Each row, then roughly how far along a hidden order it lies, from 0 to 12
In the rows, 100 means zero.
[101 133 102 103 121 109  94  98 108  96  76  92 110 107  96 110  99  99
 105  94  90  97  99 102  99 109 105 102  97 100  99  98 103 102 101 104
  99 107  88 100  91 101 101 114 103 111 113 102 110 101 106 105 100  99
 105 102 104  96  99  96  98 102 101  95  98  99  95 109  83 105  84  99
 101 107 112 101  89  99  93  95  99 103 102  82  90 125 101  96  99 103
  94  93 102 101  99  90 106 102 101 101 100  96  96  82 105  97  98 103
  90 101  94 107 101 104  98  96  92  99  95 102  99  98  97 100 106 103
  88 100  99  94  89  96 110  80 106 108 120  88  86 107 101  99   0  99
 123  88  91 101 102 101 106 109  88]  12
[118 129 100  98 125  79  79  34 148  77 110 102 135  65 106 108 100 102
 146 128 101  64 123  87 134  63 139  94 113  97  97 100 100  93  84 105
 105 100 114  77  99 100 110 129 122 128  92  75 101 105  99 100 106  74
 153  90 102 100 131  67 100  93  98  68 100  98 100 109 101 100  74 137
 100  56 101  99  87  87 101 112  99 110 119 169  83 113  98  88  96  96
 126 101 100  93  64 100  77 126 105  90  98  81 100   0 136  95 101  91
 134 142  96 108 106 110 118 100  76 113  99  99 100 144  81 100 101 129
  68  82 100  97  53  94  65  97 100  73 126 142  36 161 100  45 100 130
  36 117  60  98  97 100 114  95 110]  3
[128 135 100  98 124 102  77  42 149  80 104  63 126  69 100 108 107 100
 146 125 105  64  98  89 132  73 155  99 118 100  93  84 104  95  85 114
  85 101 111  77 103 105 102 143 102  96 107 101  98 107 100  87  99 101
 148  98 106  91 133  60  92  89  96  57  97 113 118 111  96 124  73 134
 108  47 102 100  87  83  95 109  95 114 110 160 101 111 190  87  99 118
 126 105  66  95  68  73  80 101 100  88  96 101  95   0 133 101 104 103
  97 147  94 116 116 109 119  98 104 112  95  83 101 133  78 117 103 136
  64  85 108 143  98  95 100 104  96 101 200 139 101 149 100  46  99 127
  30  95 108  96  99 107 122  94  98]  3
[103 100  83 138  92 101 100  95 110 116 139 102  68 105  95 107  99  74
  85  72 103 101  78 101  97  62 106 109  96 119 105 109  97 102  86 106
 104 103 108 104 101 101 100 119 102  97  86  92 100  98 104  96  99 103
 122 139 106  99 101  79  96  99  70  98 110 100 101  56  44 105  68  86
  94  38  72 102 155 100  97 100 101 103 113  83  96 110 101 104  98  62
  98  96  98 100 102 112 107 100 101  81  87  97 114 150  87  99  90 122
 107 105 103 122 140  90 101  90 104 103  97  95 100  82 105 102 102  96
 113 117 100  98 109  84  94 101  93  97 107  71  84  98 102  99 118  79
  80  66 110 123 105  97 134 119  90]  1
[131 101 100  86 131  72  82 104 101 101  50  70 132  77  95 110 107 112
 101 104 113  55 102  86 124  73 148  88 128 100  89  85  99  96  92 115
 179 100 118 101 100 106 102 136 112 112  76  77  81 106 111  88 102  82
 145  92 109  98 100  55 100  98 113  99  93 102 110 130  54 103  79 132
 111  34 100  93  57  83  89 100  89 106  95 147  78  97 105  86 111 123
 140  96  63 100  82  82 107 108 105  86 100  90  92   0 135  95 107  80
  97 140  95 105 118  95 127 108  76 110  95  80  94 135 101 112 101 148
  48  77 100 100 100 109 102  97  91  92  45  96 102 136 104  99 112 109
  27  96  65 101  92 109 122  85 103]  11
[133 101 100 100 128 100  79  39 158  87  82  70 135 101 100 109 107 100
 138 114 106  99  99  90 131  72 147  93 125 100  91  81 106  96  93 115
  73 104  99  78 100 107 103 141 120 120  88  78  88 112 107  88 108  77
 141 105 109  95 100  63  95  84 109  37  89 111 112 112 102 122  99 132
 100 103  77  98  74 100 100 103  92 110  96 152  81 103 182  83 102 119
 100 113  66  98  76  78  87 106  96  87  98  86  99   0 130  96 104  85
 132 145  96 110 112 101 123 105  74 111  95  86 101 130  86 112 103 105
  60 101 108 100  63  98  99 111  94  99 110 104  44 149 105  50  86 124
  32 105  67  90 101 101 106  88 104]  2
[102 103 100 153  91 111 100  92  82 125 100  97  73 101 103 109  98  93
  93  84 134 102  98  96  97 106 107 107  90 121  97 110  98 102 105  80
 195 104  89  99  69  99 117  97  85  95 107  93 100  98 104 100 123 105
 119 108 110  96  99  69 116 100  65  96  86 101 112  75  41  78  98  82
  99  52 107 109 134  98 112 138 103  87 100  64 102 109 112 108  92 100
  99 106 127 107 107 107 107  89 135  88 100 100 114 104  90 100  93 138
  99 104  99 103 136  86  95  90 110 105 107 104  93  81  97  96 104  85
  96 102 105 103  98 100  94 103  98 114  93  96  93 108  99  74 125  61
 102  70 107 105 101  91 142 110  87]  10
[132 129 101 101 127 101  78  37 153  84  88  66  94  71  91 109 107 100
 140 119 103  62 114  88 127  75 148  92 122  95  99  83 105 102  90 115
  85 102 113  80 102 101 102 109 102 118  91 102 100 109 106 100 107 102
 127  96 106  94 131  63  93  99 104  45  88 111  99 104  42 124  74 132
 111  46 101  97 101  83  96 102 100 112 103 159  83 105 197  86 101 122
  99 109  64  97  72  78  83 101 101 100  98  86  93   0 135  96 104  88
 129 144  95 109 113  99  99 104  74 112  94  83  93 134  84 100 104 140
 101 101 108 146  60  96  71  91  95  87 125  97  43 156 104  98 149 126
  30  96 107  94  98 110 122  95 105]  3
[104  20  82 135  88 101  95 105 100 101 116  99  96 100  94 110  99  99
  86  69 132 101  74 101  94  67 104 108  99 114 107 103  99  98  87  92
 124 102 110  99  64  84 124 125  98  97 106  99 104  99 103  95 122 102
 103 140  99 100 112  72 101  88  99  94 107 111 108  48  40  75  66  91
  94  46  59 102 167  92  94 100 101  85 115 106 102 119  99 101  95  63
  99  96 132 104 105  97 108  80 148  78 101  93  98 137  86 100  91 102
 111 104  96 120 144 101  85  84 122 100  96  94  95  82 100  97 102 107
 124 102 100 101 108  84  92 106  93  90  67  91  89  69  99  64  31  96
 100  95 110 126 116  93 123 124  95]  6
[103 107  87 144 103 101 101  93 100 119 130  96  59 104 101 109 103  79
  87  74 125 116  77 101  96  75 109 108  91 100 102 100  98  97  98 107
  92 105  99 104 100 101 126 120  99  94  94  88 102  98 109  99 122 100
 125 142 105  94  97  81 103  86  73  94 101  99 101  65 100 104  73  80
  93  30  95 101 142  92  95 132 100 104 112  77  96  99 106 113  95  55
 107 114 117 102 104 102 112 101 125  96  88  96  98 133  89  99  90 103
 105 101 101 120 146  86  85  95 117 106 108 102 100  81 112  98 107  96
 101 110 100 124 110  85 104  88  98 105  91  65  92 102  99  67  61  62
  77  57 111 119 112  97 136 114  87]  0
[105  11  84  98  90 105 101  97 100 122  88 100  66 104  99 110 101  84
  89 101 102 115  72 102  97 109 107 107  92 118 101 110  97  99 100  85
 106 102  96 101  99 101 124 120  94  91  93  88  99 100 111 101 122 101
 122 109 108  95 115  69 108  92  99  92  96 102 106  67  49 106  97 100
  97  38  91 107 141  96  94 102 103  85 113  75  94 112 108 108 100  59
 107 110 124 105 105 108 109  82  99  76 100  95 111  74  87 100  93 132
 102 106  99 113 138  87  98  90 115 104 106 106  98  84 108  97 107  97
 105 108 100 117 107  87  94 113  98  99 119  61  98 104  94  98  79  64
  77  94 110 115 102  95 133  99  88]  6
[112 107  96  87 103 100 106 105 113  93  97  96 114  99 100 110  99  99
  96 107  91 103  95 101 102 107 102  98  95 105  98  96 105  97 103 105
  59 102  97  99 100 105 102 112 100 110 106  95 101  99 104 103 102  98
  82 104 105  97  93  97 100  97  97  98  97 104  99 103 100  91  86  96
  99  95  99  95 128 105  86 100 100 102 110 100 100 114  93 100 103  99
  99  95  95 101 102  94 103 103 101  96 101  99  96  88 102  97 100 104
  98 101  94 105  97 100  95  96 101  98  96 101  95  98 101 101 102 112
  96 102 100 101  88 100 103  82 101 111 114  93 107 110 101  92  59  98
  91  85 101 110 101 101 106 101  97]  8
[107 119  95  98 115 109  97  96 114 101  81  94  90 106  83 109  98  99
 104 101  92 101  95  99  95 109 111  98 100 101  98  97 103  98 103 108
 111 106  89 101  90 104 101 112 100 110 113 101 109 101 108 104 102  99
 102 103 101  97  92  99 100  99 100 101 102 101  95 104  88  97  80  99
 100 103 116  95  88 102  94 101  99 109 102  96  95 124 104  98 101  98
  89  93  98 101 105  89  98 106 105  97 101  98  96  82 103  97  98 108
  98 109  96 105 103 102  94  90 104  99 102 106 102  93  96 101 105 101
  96 101 100  96  91  96 108  72  97  96 127  91 101 104  99  96 200  94
 106  84  94 104 101 101 110 109  90]  11
[121 109  94  97  93 105  99  83 105  91  98  99 115 108 105 110  94 101
  95 115  89 112  91  95 101 103 102  96  91 107  99  98 105 102 101 105
  96 101  98  94  93 104 109 105 100 108 106  90 107  96 103 102 116 101
 104 104 101  98  96  95 108  97  94  94  98 108  98 104 103 105  84  94
  99  96 102  96  93 108  96  91 103 107 114 120 108 104 109 103 100  92
  77  94  94 102 101  95 102 103 110  90 100 101  96 109 104  97  99 101
  92  98  97 107  95 100 100  98 108  98  95 100  93 105 100 110  99 106
 103 104  99 107  86 107 100 114  97  97 143 101 112  98 101  91 108  99
 102  82 107 103 100 100 112  98  97]  5
